Below are the code and all the weights of a small trained network. Each question names an input and a class and asks about switching units off, where a switched-off unit gives its printed mean instead of its output.

import numpy as np


def w(rows, s, z=0):
    codes = np.array(rows[::2]) - 128.0
    scale = np.full(codes.shape[1], s)
    scale[-1] = z or s
    return codes * scale


def norm(h):
    return h / np.sqrt((h * h).mean(-1, keepdims=True) + 1e-5)


def f(y):
    return np.maximum(y, 0)


def log_softmax(a):
    a = a - a.max(-1, keepdims=True)
    return a - np.log(np.exp(a).sum(-1, keepdims=True))


def net(x, mask):
    res = np.array(x, float).reshape(1, 4) / 4 @ E
    u = 0
    for l in range(3):
        y = f(norm(res) @ A[l][:, :-1].T + A[l][:, -1])
        res = res + np.where(mask[u : u + 5], y, B[l][:, -1]) @ B[l][:, :-1]
        u += 5
    return log_softmax(norm(res)[-1] @ U[:, :-1].T + U[:, -1])


A, B = {}, {}
E = w([
[97,101,27,136,219,55,90,125,33],'x0',
[183,55,163,167,126,159,213,1,112],'x1',
[167,89,62,49,185,130,237,154,210],'x2',
[234,106,60,22,23,83,67,87,68],'x3',
],0.0057)
A[0] = w([
[135,31,14,84,219,93,117,166,92,4],'L0N0',
[86,57,66,139,161,138,140,43,81,142],'L0N1',
[141,78,95,70,234,70,212,209,239,122],'L0N2',
[100,88,46,162,200,110,22,202,46,47],'L0N3',
[26,214,33,35,195,152,109,253,147,94],'L0N4',
],0.0056,0.0023)
B[0] = w([
[151,242,94,61,131,68,206,79,147,200],'L0N0',
[131,125,200,166,165,86,170,80,117,179],'L0N1',
[85,190,80,177,122,255,80,105,143,248],'L0N2',
[86,219,173,138,108,108,145,103,134,207],'L0N3',
[206,2,173,148,175,61,157,182,119,254],'L0N4',
],0.0078,0.0063)
A[1] = w([
[145,92,2,69,88,138,54,109,69,71],'L1N0',
[163,108,110,25,65,76,125,90,114,56],'L1N1',
[159,140,131,71,56,161,116,175,211,4],'L1N2',
[86,108,175,163,72,125,41,116,55,33],'L1N3',
[128,98,17,69,161,157,147,141,194,125],'L1N4',
],0.0098,0.0021)
B[1] = w([
[37,129,115,184,238,127,176,153,200,208],'L1N0',
[46,98,139,255,221,187,167,180,210,254],'L1N1',
[136,214,120,125,95,58,175,88,151,230],'L1N2',
[106,117,82,33,73,220,63,148,53,241],'L1N3',
[104,82,109,106,61,164,25,96,27,251],'L1N4',
],0.0084,0.0052)
A[2] = w([
[123,148,96,95,152,55,135,106,54,104],'L2N0',
[155,136,50,74,118,61,65,230,192,34],'L2N1',
[243,67,98,138,150,152,158,42,109,180],'L2N2',
[197,173,171,117,14,138,140,145,209,10],'L2N3',
[157,99,6,35,135,174,156,133,176,21],'L2N4',
],0.012,0.0011)
B[2] = w([
[169,195,59,72,85,136,131,94,191,215],'L2N0',
[222,14,211,137,87,134,196,73,123,240],'L2N1',
[191,69,176,101,90,84,117,209,129,225],'L2N2',
[137,175,44,101,190,47,142,89,113,254],'L2N3',
[51,197,150,96,71,185,5,151,58,235],'L2N4',
],0.011,0.005)
U = w([
[92,164,105,66,52,241,30,118,53,254],'0',
[145,255,66,96,143,45,198,30,136,69],'1',
[7,119,157,233,185,195,153,160,178,99],'2',
[244,17,214,106,77,112,177,133,107,32],'3',
],0.0084,0.0019)

Each question gives the input, the list of numbers given to net, and the class t.
The units are the neurons (one row each of A and B). Each row of codes is followed by its name. A weight is (code - 128) times the scale printed after its matrix; where a second scale follows, it is the last column's (A, B and U).
mask holds one flag per neuron, layer by layer. A switched-off neuron (its flag False) gives its mean, the last column of its row in B, instead of its output. The means were averaged over made-up inputs and are rounded, as every weight is.
A unit's drop is (log p(t) with every unit on - log p(t) with that unit switched off) / (log p(t) with every unit on - log p(t) with every unit switched off).
The circuit of an input: a set's keep is (log p(t) with only the set's units on - log p(t) with every unit switched off) / (log p(t) with every unit on - log p(t) with every unit switched off). Starting from the 12 units with the biggest drops (on a tie, the unit counted first), units are removed one at a time, each time the one whose removal leaves the highest keep (on an exact tie, the one counted first), for as long as the keep stays at least 0.8.
units of the circuit, in order: the units of the circuit, biggest drop first
unit that matters most: the unit with the biggest drop
k most important neurons: the k neurons with the biggest drops, biggest first
top k neurons in layer l: the k neurons of layer l with the biggest drops, biggest first
input [1,6,-3,4], class 3: units of the circuit, in order	(L2N2)
input [1,4,-5,-4], class 0: top 2 neurons in layer 0	(L0N4; L0N0)
input [-5,2,2,-5], class 1: 4 most important neurons	(L1N1; L2N3; L1N0; L0N4)
input [-2,-3,-7,8], class 2: 2 most important neurons	(L1N1; L1N0)
input [2,-8,-4,7], class 3: 3 most important neurons	(L2N1; L0N3; L0N4)
input [-5,1,6,7], class 2: 3 most important neurons	(L1N1; L1N0; L1N3)
input [-1,-7,-2,-5], class 3: units of the circuit, in order	(L1N1; L0N4)
input [4,-8,-4,-3], class 3: 2 most important neurons	(L0N4; L2N1)
input [-7,0,-6,3], class 1: 2 most important neurons	(L2N3; L1N2)
input [-8,-1,0,-7], class 1: units of the circuit, in order	(L2N3; L1N1)
input [5,6,7,-1], class 0: top 2 neurons in layer 0	(L0N2; L0N4)
input [-7,-3,0,7], class 1: 2 most important neurons	(L1N2; L2N3)
input [-7,4,6,8], class 2: 4 most important neurons	(L1N1; L1N0; L0N3; L1N3)
input [2,-5,2,0], class 3: units of the circuit, in order	(L2N1)
input [7,-1,7,5], class 0: 3 most important neurons	(L2N4; L1N4; L0N2)
input [-2,4,0,-2], class 3: top 2 neurons in layer 1	(L1N1; L1N2)
input [-8,5,6,6], class 1: 2 most important neurons	(L1N2; L2N3)
input [-5,1,6,3], class 0: top 3 neurons in layer 0	(L0N3; L0N2; L0N1)
input [-3,2,4,0], class 0: top 2 neurons in layer 0	(L0N3; L0N2)
input [-8,3,8,-1], class 0: 2 most important neurons	(L2N4; L1N4)
input [-4,1,6,8], class 2: 2 most important neurons	(L1N1; L1N0)
input [-1,2,8,7], class 0: unit that matters most	L1N4
input [-4,4,-7,-5], class 0: top 2 neurons in layer 1	(L1N3; L1N1)
input [6,-7,4,0], class 3: top 2 neurons in layer 2	(L2N1; L2N3)
